Here is a tiny trained network, its code and every weight. The questions are about switching its units off for an input and a class, where a switched-off unit gives its printed mean instead of its output.

import numpy as np


def w(rows, s, z=0):
    codes = np.array(rows[::2]) - 128.0
    scale = np.full(codes.shape[1], s)
    scale[-1] = z or s
    return codes * scale


def norm(h):
    return h / np.sqrt((h * h).mean(-1, keepdims=True) + 1e-5)


def f(y):
    return y / 2 * (1 + np.tanh(0.7978845608 * (y + 0.044715 * y**3)))


def log_softmax(a):
    a = a - a.max(-1, keepdims=True)
    return a - np.log(np.exp(a).sum(-1, keepdims=True))


def net(x, mask):
    res = np.array(x, float).reshape(1, 6) / 4 @ E
    u = 0
    for l in range(2):
        y = f(norm(res) @ A[l][:, :-1].T + A[l][:, -1])
        res = res + np.where(mask[u : u + 7], y, B[l][:, -1]) @ B[l][:, :-1]
        u += 7
    return log_softmax(norm(res)[-1] @ U[:, :-1].T + U[:, -1])


A, B = {}, {}
E = w([
[149,149,43,231],'x0',
[130,131,131,125],'x1',
[127,95,50,57],'x2',
[128,125,127,127],'x3',
[4,87,134,153],'x4',
[167,17,144,153],'x5',
],0.0029)
A[0] = w([
[81,208,182,52,154],'L0N1',
[53,227,115,26,136],'L0N2',
[91,255,155,72,41],'L0N3',
[76,111,140,125,2],'L0N4',
[124,163,76,170,137],'L0N5',
[7,85,125,146,38],'L0N6',
[86,141,147,11,182],'L0N7',
],0.0053,0.002)
B[0] = w([
[169,166,80,205,224],'L0N1',
[107,80,4,214,252],'L0N2',
[186,143,124,249,190],'L0N3',
[139,124,168,78,86],'L0N4',
[131,67,93,116,182],'L0N5',
[111,232,152,29,193],'L0N6',
[148,106,49,176,243],'L0N7',
],0.0037,0.0016)
A[1] = w([
[149,14,191,123,173],'L1N1',
[250,157,133,121,173],'L1N2',
[127,117,49,223,128],'L1N3',
[26,113,132,167,251],'L1N4',
[145,146,133,145,170],'L1N5',
[141,89,60,49,237],'L1N6',
[125,166,254,206,139],'L1N7',
],0.0072,0.0015)
B[1] = w([
[161,254,130,178,202],'L1N1',
[95,130,123,50,204],'L1N2',
[130,113,249,111,255],'L1N3',
[254,150,126,53,207],'L1N4',
[122,105,119,115,144],'L1N5',
[50,100,152,193,207],'L1N6',
[35,34,47,139,190],'L1N7',
],0.0066,0.0041)
U = w([
[129,126,150,123,255],'0',
[71,81,75,174,107],'1',
[187,185,121,201,68],'2',
[138,151,104,9,46],'3',
],0.012,0.0054)

Each question gives the input, the list of numbers given to net, and the class t.
The units are the neurons (one row each of A and B). Each row of codes is followed by its name. A weight is (code - 128) times the scale printed after its matrix; where a second scale follows, it is the last column's (A, B and U).
mask holds one flag per neuron, layer by layer. A switched-off neuron (its flag False) gives its mean, the last column of its row in B, instead of its output. The means were averaged over made-up inputs and are rounded, as every weight is.
A unit's drop is (log p(t) with every unit on - log p(t) with that unit switched off) / (log p(t) with every unit on - log p(t) with every unit switched off).
The circuit of an input: a set's keep is (log p(t) with only the set's units on - log p(t) with every unit switched off) / (log p(t) with every unit on - log p(t) with every unit switched off). Starting from the 12 units with the biggest drops (on a tie, the unit counted first), units are removed one at a time, each time the one whose removal leaves the highest keep (on an exact tie, the one counted first), for as long as the keep stays at least 0.8.
units of the circuit, in order: the units of the circuit, biggest drop first
top k neurons: the k neurons with the biggest drops, biggest first
top k neurons in layer l: the k neurons of layer l with the biggest drops, biggest first
input [6,-4,-2,0,2,2], class 0: units of the circuit, in order -> L1N3
input [6,2,1,7,-7,-1], class 3: top 2 neurons -> L1N2, L0N2
input [-4,2,1,-1,1,5], class 2: top 2 neurons -> L1N1, L1N3
input [6,1,5,8,8,7], class 3: top 2 neurons -> L1N4, L0N6
input [4,-2,-8,3,3,-6], class 1: top 3 neurons -> L1N7, L1N1, L0N7
input [4,-8,5,6,-5,-4], class 1: top 4 neurons -> L1N4, L1N6, L1N1, L0N5
input [7,2,2,7,-1,-2], class 0: units of the circuit, in order -> L1N3, L1N1
input [7,8,0,1,-1,-1], class 0: units of the circuit, in order -> L1N3, L1N1
input [3,5,5,0,-6,5], class 3: top 2 neurons in layer 1 -> L1N2, L1N7
input [7,-5,-2,4,-7,5], class 0: top 2 neurons -> L1N2, L1N4
input [-2,-6,1,0,8,-8], class 2: units of the circuit, in order -> L1N2, L0N1, L0N3, L1N4
input [-5,7,7,-5,-6,-7], class 1: units of the circuit, in order -> L1N4, L0N2, L1N6
input [1,-7,-7,8,8,-6], class 3: units of the circuit, in order -> L1N4, L1N6
input [-5,4,8,-2,1,6], class 1: units of the circuit, in order -> L1N6, L1N3
input [3,6,1,8,2,8], class 2: top neuron -> L1N1
input [5,6,5,-1,4,-6], class 2: top 3 neurons -> L1N2, L1N7, L1N4
input [-3,-2,5,6,-4,4], class 1: top 4 neurons -> L1N4, L1N6, L1N3, L0N3
input [-2,5,-1,-3,2,-4], class 2: units of the circuit, in order -> L0N2, L1N7
input [1,-4,8,5,-3,3], class 1: top 2 neurons in layer 1 -> L1N6, L1N3
input [4,5,3,8,-8,5], class 3: top 2 neurons -> L1N2, L0N2
input [-4,8,5,1,1,-5], class 1: top neuron in layer 1 -> L1N1
input [-7,2,-5,0,-8,6], class 3: top 3 neurons -> L1N2, L1N3, L1N7
input [3,-6,5,8,4,8], class 2: top 2 neurons in layer 1 -> L1N1, L1N7
input [-1,-4,-5,6,-7,-2], class 3: top 2 neurons -> L1N2, L1N6
input [7,-1,0,-7,1,-5], class 0: top 3 neurons -> L1N3, L1N1, L0N5
input [3,-2,4,5,-2,-1], class 1: top 2 neurons in layer 0 -> L0N3, L0N1
